Here is a tiny trained network, its code and every weight. The questions are about switching its units off for an input and a class, where a switched-off unit gives its printed mean instead of its output.

import numpy as np


def w(rows, s, z=0):
    codes = np.array(rows[::2]) - 128.0
    scale = np.full(codes.shape[1], s)
    scale[-1] = z or s
    return codes * scale


def f(y):
    return y / 2 * (1 + np.tanh(0.7978845608 * (y + 0.044715 * y**3)))


def log_softmax(a):
    a = a - a.max(-1, keepdims=True)
    return a - np.log(np.exp(a).sum(-1, keepdims=True))


def net(x, mask):
    res = np.array(x, float).reshape(1, 4) / 4 @ E
    y = f(res @ A[0][:, :-1].T + A[0][:, -1])
    res = res + np.where(mask, y, B[0][:, -1]) @ B[0][:, :-1]
    return log_softmax(res[-1] @ U[:, :-1].T + U[:, -1])


A, B = {}, {}
E = w([
[165,216,166,178,1],'x0',
[192,147,12,152,128],'x1',
[66,206,130,195,219],'x2',
[201,218,177,76,199],'x3',
],0.0082)
A[0] = w([
[103,79,111,153,106,185],'neuron 1',
[187,180,180,207,75,112],'neuron 2',
[124,71,86,109,190,123],'neuron 3',
[129,179,139,196,58,114],'neuron 4',
[209,96,144,25,108,140],'neuron 5',
[124,25,115,98,184,147],'neuron 6',
[202,138,11,198,150,100],'neuron 7',
[104,87,122,65,184,124],'neuron 8',
[69,78,103,160,82,102],'neuron 9',
[91,96,239,60,115,114],'neuron 10',
[73,109,187,111,125,169],'neuron 11',
[165,62,123,86,88,149],'neuron 12',
[105,99,57,170,106,143],'neuron 13',
[98,23,98,99,202,128],'neuron 14',
[144,77,87,131,220,106],'neuron 15',
[97,72,115,188,99,96],'neuron 16',
[45,109,223,105,102,102],'neuron 17',
[160,184,29,128,118,85],'neuron 18',
[167,111,84,122,124,254],'neuron 19',
[63,93,82,197,91,122],'neuron 20',
[62,213,57,198,161,133],'neuron 21',
[17,143,198,71,126,97],'neuron 22',
[196,62,133,79,116,83],'neuron 23',
[97,110,253,131,112,96],'neuron 24',
[138,158,178,199,62,118],'neuron 25',
[199,74,125,87,49,112],'neuron 26',
[222,178,81,108,162,88],'neuron 27',
[100,95,110,74,175,114],'neuron 28',
[54,95,103,178,95,110],'neuron 29',
[159,138,6,157,113,95],'neuron 30',
[172,172,179,169,63,100],'neuron 31',
[112,65,149,61,228,110],'neuron 32',
[110,183,113,212,202,135],'neuron 33',
[44,66,116,136,70,115],'neuron 34',
[209,195,175,2,194,117],'neuron 35',
[110,168,151,215,191,106],'neuron 36',
[164,97,124,48,75,83],'neuron 37',
[191,199,173,55,151,100],'neuron 38',
[16,201,86,199,156,113],'neuron 39',
[157,163,174,172,76,119],'neuron 40',
[45,159,183,150,144,99],'neuron 41',
[189,92,74,91,99,94],'neuron 42',
],0.0085,0.0073)
B[0] = w([
[133,205,161,128,124,204],'neuron 1',
[80,89,53,174,89,222],'neuron 2',
[139,97,113,202,102,195],'neuron 3',
[106,54,48,231,91,207],'neuron 4',
[57,142,171,58,64,213],'neuron 5',
[118,138,105,177,80,229],'neuron 6',
[228,71,102,55,172,226],'neuron 7',
[122,113,62,200,69,188],'neuron 8',
[62,229,66,102,229,185],'neuron 9',
[219,114,87,73,155,205],'neuron 10',
[208,148,111,113,102,189],'neuron 11',
[56,144,171,81,60,200],'neuron 12',
[164,181,106,103,150,207],'neuron 13',
[132,122,99,179,88,242],'neuron 14',
[106,71,103,206,84,194],'neuron 15',
[73,206,73,111,253,171],'neuron 16',
[249,75,56,68,193,187],'neuron 17',
[187,77,69,87,149,180],'neuron 18',
[173,160,210,139,96,254],'neuron 19',
[125,252,105,89,235,212],'neuron 20',
[134,77,191,48,44,238],'neuron 21',
[211,84,103,80,143,185],'neuron 22',
[67,89,146,95,111,166],'neuron 23',
[221,72,93,104,177,187],'neuron 24',
[115,87,36,207,89,203],'neuron 25',
[65,99,164,84,92,210],'neuron 26',
[148,146,93,102,196,175],'neuron 27',
[125,103,74,217,88,173],'neuron 28',
[81,213,100,96,169,187],'neuron 29',
[217,92,75,89,176,209],'neuron 30',
[77,75,34,185,127,201],'neuron 31',
[100,109,67,187,73,219],'neuron 32',
[66,101,211,48,55,224],'neuron 33',
[105,205,105,100,190,201],'neuron 34',
[41,246,47,135,196,251],'neuron 35',
[47,87,141,33,34,194],'neuron 36',
[55,66,164,51,111,170],'neuron 37',
[61,207,40,126,199,207],'neuron 38',
[72,80,183,48,65,229],'neuron 39',
[120,100,49,192,89,191],'neuron 40',
[157,59,130,60,113,172],'neuron 41',
[134,93,153,75,124,171],'neuron 42',
],0.0061,0.0069)
U = w([
[124,88,82,231,89,116],'0',
[104,215,97,118,177,107],'1',
[100,91,169,71,73,91],'2',
[253,85,99,98,147,127],'3',
[169,168,172,164,90,251],'4',
[158,108,182,180,172,33],'5',
[157,101,184,194,189,39],'6',
],0.019,0.016)

Each question gives the input, the list of numbers given to net, and the class t.
The units are the neurons (one row each of A and B). Each row of codes is followed by its name. A weight is (code - 128) times the scale printed after its matrix; where a second scale follows, it is the last column's (A, B and U).
mask holds one flag per neuron, in row order. A switched-off neuron (its flag False) gives its mean, the last column of its row in B, instead of its output. The means were averaged over made-up inputs and are rounded, as every weight is.
A unit's drop is (log p(t) with every unit on - log p(t) with that unit switched off) / (log p(t) with every unit on - log p(t) with every unit switched off).
The circuit of an input: a set's keep is (log p(t) with only the set's units on - log p(t) with every unit switched off) / (log p(t) with every unit on - log p(t) with every unit switched off). Starting from the 12 units with the biggest drops (on a tie, the unit counted first), units are removed one at a time, each time the one whose removal leaves the highest keep (on an exact tie, the one counted first), for as long as the keep stays at least 0.8.
circuit, biggest first: the units of the circuit, biggest drop first
most important unit: the unit with the biggest drop
top k neurons: the k neurons with the biggest drops, biggest first
drop when u is switched off: that unit's drop, to one decimal
input [-7,-4,4,-8], class 1: circuit, biggest first : neuron 20
input [4,5,2,1], class 3: circuit, biggest first : neuron 7; neuron 35
input [-3,-1,-6,5], class 2: top 2 neurons : neuron 5; neuron 20
input [1,5,-5,-4], class 2: circuit, biggest first : neuron 26; neuron 12
input [2,4,-6,-6], class 1: circuit, biggest first : neuron 9; neuron 20; neuron 34
input [0,8,1,-7], class 3: top 3 neurons : neuron 7; neuron 30; neuron 35
input [-6,-8,-6,-4], class 3: top 2 neurons : neuron 17; neuron 10
input [-2,-3,-2,-1], class 4: top 2 neurons : neuron 7; neuron 30
input [7,-8,5,7], class 3: top 2 neurons : neuron 24; neuron 17
input [1,5,-5,3], class 2: top 2 neurons : neuron 5; neuron 26
input [7,-8,8,-4], class 2: top 3 neurons : neuron 39; neuron 36; neuron 41
input [-6,2,-2,7], class 1: top 3 neurons : neuron 35; neuron 38; neuron 4
input [0,-6,6,-3], class 2: top 2 neurons : neuron 39; neuron 36
input [7,2,-7,5], class 0: most important unit : neuron 31
input [7,7,-8,4], class 2: top 2 neurons : neuron 5; neuron 26
input [5,-1,-8,8], class 1: top 2 neurons : neuron 35; neuron 38
input [1,2,-3,-1], class 4: drop when neuron 21 is switched off : 0.2
input [-1,-8,2,3], class 3: drop when neuron 29 is switched off : 0.0
input [7,1,7,7], class 0: drop when neuron 40 is switched off : 0.1
input [-4,-5,-3,5], class 1: circuit, biggest first : neuron 35
input [-1,-4,-3,-3], class 3: top 2 neurons : neuron 35; neuron 17
